Here is a tiny trained network, its code and every weight. The questions are about switching its units off for an input and a class, where a switched-off unit gives its printed mean instead of its output.

import numpy as np


def w(rows, s, z=0):
    codes = np.array(rows[::2]) - 128.0
    scale = np.full(codes.shape[1], s)
    scale[-1] = z or s
    return codes * scale


def f(y):
    return np.maximum(y, 0)


def log_softmax(a):
    a = a - a.max(-1, keepdims=True)
    return a - np.log(np.exp(a).sum(-1, keepdims=True))


def net(x, mask):
    res = np.array(x, float).reshape(1, 2) / 4 @ E
    y = f(res @ A[0][:, :-1].T + A[0][:, -1])
    res = res + np.where(mask, y, B[0][:, -1]) @ B[0][:, :-1]
    return log_softmax(res[-1] @ U[:, :-1].T + U[:, -1])


A, B = {}, {}
E = w([
[255,102,132,94],'x0',
[136,250,166,142],'x1',
],0.021)
A[0] = w([
[181,126,157,116,63],'N0',
[203,171,116,88,168],'N1',
[65,182,124,208,123],'N2',
[108,140,151,180,124],'N3',
[165,103,99,111,129],'N4',
[144,95,158,158,173],'N5',
[140,67,89,136,253],'N6',
[119,52,18,154,150],'N7',
[49,192,140,232,122],'N8',
[116,89,43,132,181],'N9',
[108,254,149,209,127],'N10',
[189,160,150,127,163],'N11',
],0.016,0.003)
B[0] = w([
[86,160,119,150,179],'N0',
[69,140,86,147,210],'N1',
[196,167,172,122,218],'N2',
[157,140,145,121,162],'N3',
[170,169,165,126,177],'N4',
[133,151,115,126,152],'N5',
[152,161,113,139,204],'N6',
[114,87,109,84,231],'N7',
[176,173,169,133,241],'N8',
[157,68,76,113,194],'N9',
[116,255,177,227,252],'N10',
[57,104,82,169,193],'N11',
],0.017,0.025)
U = w([
[74,97,49,132,225],'0',
[159,249,112,207,121],'1',
[131,109,189,170,5],'2',
[240,121,117,68,203],'3',
],0.012,0.0026)

Each question gives the input, the list of numbers given to net, and the class t.
The units are the neurons (one row each of A and B). Each row of codes is followed by its name. A weight is (code - 128) times the scale printed after its matrix; where a second scale follows, it is the last column's (A, B and U).
mask holds one flag per neuron, in row order. A switched-off neuron (its flag False) gives its mean, the last column of its row in B, instead of its output. The means were averaged over made-up inputs and are rounded, as every weight is.
A unit's drop is (log p(t) with every unit on - log p(t) with that unit switched off) / (log p(t) with every unit on - log p(t) with every unit switched off).
The circuit of an input: a set's keep is (log p(t) with only the set's units on - log p(t) with every unit switched off) / (log p(t) with every unit on - log p(t) with every unit switched off). Starting from all 12 units, units are removed one at a time, each time the one whose removal leaves the highest keep (on an exact tie, the one counted first), for as long as the keep stays at least 0.8.
units of the circuit, in order: the units of the circuit, biggest drop first
top k neurons: the k neurons with the biggest drops, biggest first
drop of u: that unit's drop, to one decimal
input [5,-3], class 0: units of the circuit, in order : (N10, N2)
input [2,1], class 0: top 2 neurons : (N10, N8)
input [-6,-5], class 3: top neuron : (N10)
input [5,-5], class 3: top 2 neurons : (N10, N4)
input [4,-1], class 0: top 2 neurons : (N10, N8)
input [-4,-8], class 0: top 2 neurons : (N2, N8)
input [-2,-6], class 0: top 2 neurons : (N2, N8)
input [8,-4], class 0: top 2 neurons : (N10, N8)
input [7,-7], class 3: top 2 neurons : (N4, N10)
input [-3,-4], class 0: drop of N8 : 0.2
input [6,-8], class 3: drop of N10 : 0.0
input [5,1], class 0: drop of N2 : 0.2
